[[-33 -23 -18   4]
 [ -2  -4   6   0]] | 0

[[ -7  33  -5 -17  29]
 [  7 -17   5 -10  -8]
 [ 10  10   2   3   3]] | 3

[ 29 -14  13  -1 -22] | -22

[ -5 -29  -4  14 -17 -10   1] | 1

[[-24  -7  16 -26 -14]
 [  7   0  -1  14  -2]
 [ -6  14 -13  -9  -2]] | -2

[ -4  10  22  24 -26] | -26

[  2  12  16 -27  -8  14 -28] | -28
---
[[ 31  17   3  -8  21]
 [ -2   6  26 -33  -5]
 [ 35  22  -1  -5   9]] result: -1

[[ -1  15 -20   0   8   0]
 [ -6   7 -31  -4  -5  -3]
 [-11  15 -30   6   6  -7]] result: 6

[[ -1  15  -5  -9 -32   6]
 [ -3  27  12  29 -24  17]
 [ -3  19  21  16 -28  11]] result: 16

[[-17  23  18  23  28 -19  26]
 [ -8   9   4   1   4  -3   5]
 [-24  25  25  26  26 -25  24]] result: 26

[[-11 -30 -17  18   1]
 [-21  18 -29  -2 -30]
 [  5  33   4   9 -13]] result: 4

[[ 17 -18  15  -5   1   2]
 [ -4 -19  34   1  21  30]
 [ -8 -16   6   5  10 -14]] result: 5

[[  2   5 -10  -7]
 [ -3   6   8 -28]
 [-24  -8  23  25]] result: -8

[[ 23  27  20  23  24  28  18]
 [ -3  -4   9   0   0  -3   1]
 [-14 -10  -4 -12 -10  -9 -10]] result: -10

[[  4 -15  25  19  14 -15]
 [ -1 -14  23   2  -5  16]
 [  7   4  29 -30  -3  35]] result: -30

[[  9   4   2  -4   2  -8]
 [  4 -10  16  -2  26 -22]
 [ -1   7   1   0   0  -7]] result: 0
---
[76, 16, 38, 37, 73, 34] --> 16
[[4740, 6095, 4512, 8475, 3329, 5397], [1397, 8638, 5053, 5164, 5164, 4247]] --> 6095
[[6, 2, 6, 3, 4, 4, 7], [5, 8, 9, 1, 1, 1, 5]] --> 2
[[174, 13, 191, 145, 192], [150, 63, 148, 113, 204]] --> 13
[[52, 88, 47, 26, 23, 51], [34, 25, 29, 38, 39, 46], [16, 45, 27, 37, 41, 44]] --> 88
[3, -26, 29, 4, 18] --> -26
[9561, 1653, 7464, 2456, 3409, 2193, 6907] --> 1653
[7, 2, 2, 8] --> 2
---
[27, 21, 22, -3, -24, -13] out -3
[12, 17, -9, -16, -6, -27] out -16
[4, 31, 7, -4, -6, 12] out -4
[-9, 9, -32, -6, 35, 6] out -6
[1, 26, 27, 0, 8, 10] out 0
[-2, 13, -9, 28, -5, -3] out 28
[1, 17, -18, 4, -13, 30] out 4
---
[[  0   9   8  -9   3   5  10  14 -12   6  -1  -5  10   4  -2]
 [ -1   1   7  -7  -5   5  -3 -16  11  -7   1 -10  12  10  -6]
 [ -6  -7   0  -3   0   9  14   9   2   4  -9   4   2   1  10]
 [ -1  35   0 -25 -12 -13  -9 -14   9   1   2   5  17  12 -31]
 [  8  -5  -7  10 -20  -1 -11  -8  -5   3  19  -1  23  -1   3]
 [-17  -8 -19 -15   2   6   5   8 -18  25  12   2  -3 -11  -3]
 [ 21   6  -6  -3   1 -14 -11  -1   4  -2  -8   7 -10   3   2]
 [ -1  10 -12   4 -19   0 -14  -8 -13 -13   2   7  21  -5 -14]
 [ 21   8  25   2  15  -5   2  15  20   8 -26 -16 -17   7  11]
 [ -7  16  14 -20   5   3   8  -4   3 -15 -15  -8   4  11 -18]]
-18

[[-15  -8  16   0 -10  -2  -4   2  13   8  29]
 [ 23   8  21 -11  -9  -9 -15 -11  -8  23  -5]
 [ -1  21 -18  -3  -8  -3  10  -5 -10   6  -6]
 [ -2  -1  -7  17  -7  18  -1  16 -10 -21  12]
 [-15   6  -6 -10  23 -12  18  -9 -10  12  -8]
 [  0   0  -9  15  -7  16  -1  14  -9 -19   9]
 [  9  18 -11   2 -15   3  -1  -1 -11   1  -5]]
-5

[[ 0  1  0 -1  0 -1 -1 11 25  2]
 [ 1  0  1  0  0  0  0  1 -1 18]
 [ 2  2  0  1  3 23 14  0  0  0]
 [ 0  6 25  6 -1  1  1  1 -1  1]
 [ 0  1  0 -1  0 -1 -1 15 22  0]
 [ 0  1  0 -1  0 -1 -1  7 28  5]
 [17  0  1  1  0  1  1  0 -2  0]]
0

[[-12   0  14 -15   8 -13  27  31   6  21]
 [ 16   2 -15 -28  -4 -17  -4  18   0 -23]
 [ 23  -2  23  17  -3 -24 -18   1  -1  26]
 [ -7   8 -12  25   3 -21  24 -23   7  12]
 [-20  -1  19 -10   2  15  21 -14   2 -13]]
-13

[[ 10   1  -3   3   2   0  -2  -2  -2   5   0]
 [ -3   4   4   0   5   3  -2  -3  -1   6  -2]
 [-19   8  26   1  12   8  15 -11   4  -1  -2]
 [ -5  -3  -8  -5  -5   6 -10   5  -4  -6  -1]
 [ -9   3   4  -1   2   4  -4  -2  -1   4  -3]
 [  2  -1 -10  -2  -2   0 -12   1  -3   2   5]
 [-21   3   9  -4   2   8   4  -4  -1  -2  -6]
 [-16  12  26   2  14   5  16 -11   3   1   0]
 [-24   6  18  -4   9   6   6  -8   5  -2  -6]
 [-24   5  23  -3   9   9   9  -9   4  -1  -5]]
-5
---
[[-10  -3   6  13 -14   4]
 [ 15  12  -3   5 -32   6]] | 6

[21 22 23  5 30  2  9] | 23

[ -6  27   8   0 -10  13] | 8

[  4 -15  26   9   8  18] | 26

[[  5  25  17  -4]
 [ -3  23  17 -18]] | 17

[[-15  12  17 -17  -6 -15 -31]
 [-13  -6  -3  -4  20   7   7]
 [ -5  -6  21   4   3 -33  -3]] | 17

[[ 30  35 -11 -12]
 [ 16  16 -18   8]
 [ -6   7  -1  25]] | -11

[[-27   3 -21  19 -16  -8  10]
 [ 10  15  14  14  12  14   0]
 [ 15   0  22 -16  19  21  -1]] | -21

[ -7 -33  34   9 -20] | 34
---
Q: [-27  32   7  -8  -8  31  21]
A: 7
Q: [ 6 27 30 -1 27]
A: 30
Q: [ 17  16 -16 -32]
A: -16
Q: [  6  19  18 -35  12   8]
A: 18
Q: [ 28 -19  -8 -16   0  26   5]
A: -8
Q: [ 21  12  31 -11]
A: 31
Q: [ -7 -12  -1  30 -11]
A: -1
---
[[ 22 -23   0  24  -3 -19]
 [-14  32  -8 -43  -3  34]] --> 22, 34

[[  2 -27  -6 -16 -35]
 [  2 -25  27 -15 -11]
 [  2 -27  -6 -13  14]] --> 2, 14

[31 80 23 52 66] --> 31, 66

[[2 3 7 2 6 0 2]
 [6 1 2 7 7 8 5]] --> 2, 5

[9985 8557 2250 3040] --> 9985, 3040

[180 204 182 176  56] --> 180, 56

[ 610 -966  978 -335  178] --> 610, 178

[ 94  81 856 155] --> 94, 155

[ 134  298 -237  778  327  186 -724] --> 134, -724

[6584 8510 7859 8291 8206 7315 2296] --> 6584, 2296
---
[-7 -4 -5 27 27] → -4

[[-21  -8 -10 -33  10  -4]
 [  0  10   8  14   5   3]] → -8

[[ -5  -3   0  -8   3   0 -27]
 [  3  -3   1   2  -1   0   9]] → -3

[ -6 -15 -17 -28  17] → -15

[ 28   3 -10  -3] → 3

[-25 -16   5   9] → -16
---
[ -4   1 -31  -8  35] Out: -31, 35
[-24 -19 -35  15  31 -12 -15] Out: 15, 31
[  0  14 -22 -25  -6  19 -10] Out: -25, 19
[ 26   9 -23  23  23 -13  10] Out: 23, 26
[ -5   2  26 -28  10] Out: 26, 26
[33 16 11 22 17] Out: 11, 33
